Below is a small trained network, with its code and all its weights. Each question gives an input and a target symbol and asks what happens when units are switched off, that is, made to give their printed mean instead of their output.

import numpy as np


def w(rows, s, z=0):
    codes = np.array(rows[::2]) - 128.0
    scale = np.full(codes.shape[1], s)
    scale[-1] = z or s
    return codes * scale


def f(y):
    return y / 2 * (1 + np.tanh(0.7978845608 * (y + 0.044715 * y**3)))


def softmax(a):
    e = np.exp(a - a.max(-1, keepdims=True))
    return e / e.sum(-1, keepdims=True)


def log_softmax(a):
    a = a - a.max(-1, keepdims=True)
    return a - np.log(np.exp(a).sum(-1, keepdims=True))


def net(x, mask):
    ids = ['ΔΘΨΩαβγζλμξτφ'.index(c) for c in x.split()]
    T = len(ids)
    res = E[ids] + P[:T]
    u = 0
    for l in range(2):
        q, k, v = (res @ M[l].T for M in (Q, K, V))
        z = softmax(np.where(np.tri(T) > 0, q @ k.T / 2**0.5, -1e9)) @ v
        res = res + np.where(mask[u], z, O[l][:, -1]) @ O[l][:, :-1]
        u += 1
        y = f(res @ A[l][:, :-1].T + A[l][:, -1])
        res = res + np.where(mask[u : u + 8], y, B[l][:, -1]) @ B[l][:, :-1]
        u += 8
    return log_softmax(res[-1] @ U[:, :-1].T + U[:, -1])


Q, K, V, O, A, B = {}, {}, {}, {}, {}, {}
E = w([
[238,73,163,193,127,108,149,104],'Δ',
[120,85,176,119,48,70,174,197],'Θ',
[66,184,94,68,148,110,56,118],'Ψ',
[202,95,134,139,72,161,229,186],'Ω',
[183,38,166,211,59,122,140,89],'α',
[116,55,136,87,69,85,86,123],'β',
[134,115,72,76,105,182,101,120],'γ',
[49,133,99,112,92,133,78,103],'ζ',
[112,160,50,247,130,157,145,91],'λ',
[136,55,118,142,113,75,58,93],'μ',
[223,98,91,113,152,152,115,114],'ξ',
[117,127,59,198,152,93,106,113],'τ',
[93,167,148,102,82,149,135,133],'φ',
],0.015)
P = w([
[98,93,146,181,130,127,157,110],'0',
[125,134,124,160,117,117,104,113],'1',
[116,152,126,138,113,81,161,114],'2',
[134,154,208,63,175,163,127,44],'3',
[144,145,103,145,103,110,86,133],'4',
[126,164,124,132,113,59,186,123],'5',
[106,74,151,118,197,177,130,251],'6',
[150,162,86,143,98,105,78,150],'7',
[117,169,116,130,111,45,223,131],'8',
[123,121,159,96,177,218,185,91],'9',
[169,161,87,142,90,105,52,136],'10',
],0.014)
Q[0] = w([
[88,79,240,168,231,255,40,209],'0.h1',
[82,81,156,71,190,131,222,30],'0.h1',
],0.023)
K[0] = w([
[115,96,237,71,176,197,102,5],'0.h1',
[33,34,133,177,249,169,189,237],'0.h1',
],0.018)
V[0] = w([
[173,128,67,110,160,203,162,88],'0.h1',
[123,174,198,124,2,206,152,172],'0.h1',
],0.02)
O[0] = w([
[167,113,82,92,83,181,166,26,222],'0.h1',
[217,162,249,161,8,147,168,117,254],'0.h1',
],0.011,0.0021)
A[0] = w([
[2,178,129,82,31,152,69,110,208],'0.n1',
[130,105,149,138,113,152,161,76,21],'0.n2',
[140,137,201,131,245,232,118,195,104],'0.n3',
[157,116,31,176,33,61,110,187,101],'0.n4',
[73,163,40,181,62,36,140,134,168],'0.n5',
[144,133,33,149,171,89,110,89,97],'0.n6',
[94,81,218,38,195,216,106,132,46],'0.n7',
[227,143,126,193,233,133,123,80,253],'0.n8',
],0.0081,0.0027)
B[0] = w([
[77,127,148,74,139,190,218,203,181],'0.n1',
[153,125,42,90,158,114,33,89,174],'0.n2',
[54,114,141,139,70,78,12,109,156],'0.n3',
[62,60,104,140,163,126,156,61,186],'0.n4',
[147,151,130,145,4,145,111,103,182],'0.n5',
[202,160,187,181,174,110,164,169,246],'0.n6',
[97,95,109,254,114,144,233,145,156],'0.n7',
[36,120,104,121,101,198,178,168,186],'0.n8',
],0.0091,0.011)
Q[1] = w([
[191,95,91,90,143,178,125,244],'1.h1',
[135,182,76,116,128,58,196,112],'1.h1',
],0.011)
K[1] = w([
[95,209,233,85,252,161,86,27],'1.h1',
[144,253,38,228,71,104,125,124],'1.h1',
],0.0075)
V[1] = w([
[165,46,130,1,118,47,188,227],'1.h1',
[197,26,136,150,153,61,96,82],'1.h1',
],0.0083)
O[1] = w([
[216,20,102,57,131,166,88,181,4],'1.h1',
[238,2,195,154,145,72,100,50,45],'1.h1',
],0.0063,0.0049)
A[1] = w([
[117,140,147,10,162,180,124,45,209],'1.n1',
[111,135,133,107,73,208,99,102,170],'1.n2',
[123,108,181,83,119,112,39,159,106],'1.n3',
[161,180,114,135,139,170,172,86,16],'1.n4',
[182,230,160,125,139,202,97,131,116],'1.n5',
[94,98,65,98,162,97,145,131,3],'1.n6',
[79,125,84,155,105,79,61,149,117],'1.n7',
[198,209,153,126,98,104,66,162,98],'1.n8',
],0.011,0.0052)
B[1] = w([
[201,138,2,149,67,174,34,168,231],'1.n1',
[63,224,175,194,101,79,133,159,253],'1.n2',
[164,83,95,137,119,121,243,122,177],'1.n3',
[164,16,146,23,68,25,105,154,238],'1.n4',
[159,91,168,92,200,192,156,26,214],'1.n5',
[191,166,243,168,228,41,107,18,165],'1.n6',
[114,128,140,54,100,151,60,103,183],'1.n7',
[116,194,77,43,210,102,127,200,214],'1.n8',
],0.0098,0.012)
U = w([
[113,119,59,218,188,234,253,134,253],'Δ',
[155,139,145,135,148,72,124,192,90],'Θ',
[89,125,122,74,196,152,87,142,168],'Ψ',
[184,166,177,107,113,77,109,74,10],'Ω',
[154,121,199,220,104,166,135,83,181],'α',
[89,32,181,47,114,160,103,130,125],'β',
[149,157,83,139,107,142,121,122,161],'γ',
[58,129,144,146,118,151,136,158,109],'ζ',
[89,146,88,106,120,82,209,61,86],'λ',
[138,120,176,112,158,87,34,136,75],'μ',
[170,101,81,93,205,120,152,93,169],'ξ',
[135,203,103,181,173,49,136,105,97],'τ',
[158,179,170,134,160,190,167,99,171],'φ',
],0.0061,0.0047)

Each question gives the input, a string of symbols that net reads in full, and the target symbol t.
The units are the heads (2 rows each of Q, K, V and O) and the neurons (one row each of A and B). Each row of codes is followed by its name. A weight is (code - 128) times the scale printed after its matrix; where a second scale follows, it is the last column's (O, A, B and U).
mask holds one flag per unit, layer by layer, with each layer's heads first. A switched-off unit (its flag False) gives its mean, the last column of its rows in O or B, instead of its output. The means were averaged over made-up inputs and are rounded, as every weight is.
A unit's drop is (log p(t) with every unit on - log p(t) with that unit switched off) / (log p(t) with every unit on - log p(t) with every unit switched off).
The circuit of an input: a set's keep is (log p(t) with only the set's units on - log p(t) with every unit switched off) / (log p(t) with every unit on - log p(t) with every unit switched off). Starting from the 12 units with the biggest drops (on a tie, the unit counted first), units are removed one at a time, each time the one whose removal leaves the highest keep (on an exact tie, the one counted first), for as long as the keep stays at least 0.8.
circuit, biggest first: the units of the circuit, biggest drop first
unit that matters most: the unit with the biggest drop
top k neurons: the k neurons with the biggest drops, biggest first
k most important neurons of layer l: the k neurons of layer l with the biggest drops, biggest first
input ξ γ α ξ Δ γ ξ γ ξ γ β, target β: top 4 neurons => [0.n4 1.n7 0.n6 1.n2]
input φ γ Δ γ φ Ψ ξ, target γ: unit that matters most => 0.h1
input ξ Θ γ φ Θ φ α, target φ: circuit, biggest first => [0.h1 1.n5 1.n8 1.h1]
input Δ Δ ξ ξ, target Δ: top 3 neurons => [0.n7 1.n4 0.n8]
input Ω Δ λ φ, target Ω: circuit, biggest first => [0.h1 1.n4]
input φ γ γ α γ γ ξ ξ ζ γ, target ξ: circuit, biggest first => [0.h1 1.n6]
input γ τ ξ γ γ φ Θ ξ α, target Θ: circuit, biggest first => [0.h1 1.n8]
input ξ μ ξ γ Ω ξ α β λ γ, target α: circuit, biggest first => [0.h1 0.n7 1.n8]
input μ Δ γ Δ ξ γ β, target Δ: circuit, biggest first => [0.n7 1.n4]
input ξ Ψ Δ Ψ, target ξ: circuit, biggest first => [0.h1 0.n6 1.n2]
input γ ξ φ γ ξ γ β γ φ, target φ: circuit, biggest first => [0.h1 1.n5 1.n4 1.n8]
input α α Δ Δ, target α: 2 most important neurons of layer 0 => [0.n8 0.n6]
input ξ ξ ζ Δ ζ τ α ξ φ ξ, target α: circuit, biggest first => [0.h1 1.n8 1.h1]
input ξ γ τ γ Ψ ξ φ α γ τ, target φ: 2 most important neurons of layer 1 => [1.n5 1.n8]
input γ φ Ω ζ, target γ: unit that matters most => 1.n1
input λ ζ Δ Δ ξ ξ Θ Ψ, target Ψ: 3 most important neurons of layer 1 => [1.n7 1.n2 1.n4]
input φ μ Δ Ψ Θ γ Ω, target Ψ: circuit, biggest first => [0.n3 0.h1]
input ξ λ ζ Θ β λ, target λ: circuit, biggest first => [1.n4 1.h1 0.n5 0.h1]
input Ψ τ γ τ ξ Ψ τ ζ ζ, target τ: circuit, biggest first => [0.h1 1.n6]
input ξ γ ζ, target ζ: unit that matters most => 0.n6
input Δ τ φ τ, target Δ: top 2 neurons => [0.n6 0.n2]
input Ψ ζ Ω α γ φ Ω γ γ γ, target Ω: top 2 neurons => [1.n4 1.n2]
input γ φ Δ ζ α, target α: top 3 neurons => [0.n4 1.n8 1.n4]
input β Ψ β Δ, target β: top 4 neurons => [0.n3 1.n7 0.n6 1.n2]
input ξ α γ τ ξ, target ξ: top 3 neurons => [0.n6 1.n4 1.n2]
input Δ β ξ φ, target Δ: circuit, biggest first => [0.n7 0.h1]
input τ γ Θ Ψ γ μ γ γ β, target Θ: circuit, biggest first => [0.h1]
input λ μ φ γ Ω ξ γ α γ, target Ω: circuit, biggest first => [0.h1 1.n4]
input ζ γ φ β Θ ξ ξ, target β: 2 most important neurons of layer 0 => [0.n3 0.n5]
input Δ γ γ Δ α ξ β γ φ γ, target β: top 2 neurons => [0.n3 1.n7]
